Below are the code and all the weights of a small trained network. Each question names an input and a class and asks about switching units off, where a switched-off unit gives its printed mean instead of its output.

import numpy as np


def w(rows, s, z=0):
    codes = np.array(rows[::2]) - 128.0
    scale = np.full(codes.shape[1], s)
    scale[-1] = z or s
    return codes * scale


def norm(h):
    return h / np.sqrt((h * h).mean(-1, keepdims=True) + 1e-5)


def f(y):
    return y / 2 * (1 + np.tanh(0.7978845608 * (y + 0.044715 * y**3)))


def log_softmax(a):
    a = a - a.max(-1, keepdims=True)
    return a - np.log(np.exp(a).sum(-1, keepdims=True))


def net(x, mask):
    res = np.array(x, float).reshape(1, 2) / 4 @ E
    u = 0
    for l in range(2):
        y = f(norm(res) @ A[l][:, :-1].T + A[l][:, -1])
        res = res + np.where(mask[u : u + 4], y, B[l][:, -1]) @ B[l][:, :-1]
        u += 4
    return log_softmax(norm(res)[-1] @ U[:, :-1].T + U[:, -1])


A, B = {}, {}
E = w([
[197,3,21,147],'x0',
[99,85,75,204],'x1',
],0.0025)
A[0] = w([
[143,69,71,1,126],'L0N0',
[57,146,169,226,14],'L0N1',
[35,123,126,187,3],'L0N2',
[62,91,130,206,121],'L0N3',
],0.0089,0.0028)
B[0] = w([
[93,223,149,237,254],'L0N0',
[172,172,118,89,176],'L0N1',
[171,255,63,102,149],'L0N2',
[35,239,101,36,181],'L0N3',
],0.0076,0.0042)
A[1] = w([
[39,213,119,158,112],'L1N0',
[44,121,30,117,45],'L1N1',
[82,73,188,202,252],'L1N2',
[152,254,150,136,194],'L1N3',
],0.0087,0.0015)
B[1] = w([
[208,90,83,153,234],'L1N0',
[196,2,129,158,162],'L1N1',
[77,165,170,37,185],'L1N2',
[95,101,131,126,254],'L1N3',
],0.0092,0.0076)
U = w([
[50,151,219,40,188],'0',
[136,212,9,38,142],'1',
[64,186,132,250,160],'2',
[178,29,52,171,187],'3',
[168,118,159,115,37],'4',
[116,101,131,123,37],'5',
[157,92,158,97,4],'6',
],0.017,0.011)

Each question gives the input, the list of numbers given to net, and the class t.
The units are the neurons (one row each of A and B). Each row of codes is followed by its name. A weight is (code - 128) times the scale printed after its matrix; where a second scale follows, it is the last column's (A, B and U).
mask holds one flag per neuron, layer by layer. A switched-off neuron (its flag False) gives its mean, the last column of its row in B, instead of its output. The means were averaged over made-up inputs and are rounded, as every weight is.
A unit's drop is (log p(t) with every unit on - log p(t) with that unit switched off) / (log p(t) with every unit on - log p(t) with every unit switched off).
The circuit of an input: a set's keep is (log p(t) with only the set's units on - log p(t) with every unit switched off) / (log p(t) with every unit on - log p(t) with every unit switched off). Starting from all 8 units, units are removed one at a time, each time the one whose removal leaves the highest keep (on an exact tie, the one counted first), for as long as the keep stays at least 0.8.
units of the circuit, in order: the units of the circuit, biggest drop first
k most important neurons: the k neurons with the biggest drops, biggest first
top k neurons in layer l: the k neurons of layer l with the biggest drops, biggest first
drop when u is switched off: that unit's drop, to one decimal
input [2,-1], class 2: most important neuron => (L0N0)
input [8,0], class 2: top 3 neurons in layer 0 => (L0N0; L0N3; L0N2)
input [0,-3], class 0: units of the circuit, in order => (L0N3; L0N2; L1N2; L0N1)
input [-2,0], class 0: top 2 neurons in layer 0 => (L0N0; L0N3)
input [7,0], class 2: 2 most important neurons => (L0N0; L0N3)
input [-1,-1], class 0: top 2 neurons in layer 0 => (L0N3; L0N2)
input [-3,0], class 0: units of the circuit, in order => (L0N0; L1N0; L0N3)
input [0,-7], class 0: 4 most important neurons => (L0N3; L0N2; L0N1; L1N1)
input [-2,-1], class 0: 2 most important neurons => (L0N3; L1N0)
input [0,-4], class 0: 4 most important neurons => (L0N3; L0N2; L1N2; L0N1)
input [0,0], class 0: 2 most important neurons => (L0N2; L0N3)
input [0,-1], class 0: 3 most important neurons => (L0N3; L0N2; L1N2)
input [-8,5], class 1: top 2 neurons in layer 0 => (L0N1; L0N0)
input [0,6], class 1: units of the circuit, in order => (L0N3)
input [6,-3], class 2: drop when L0N0 is switched off => 0.8
input [6,-4], class 2: drop when L0N0 is switched off => 0.7
input [5,0], class 2: drop when L0N3 is switched off => 0.5
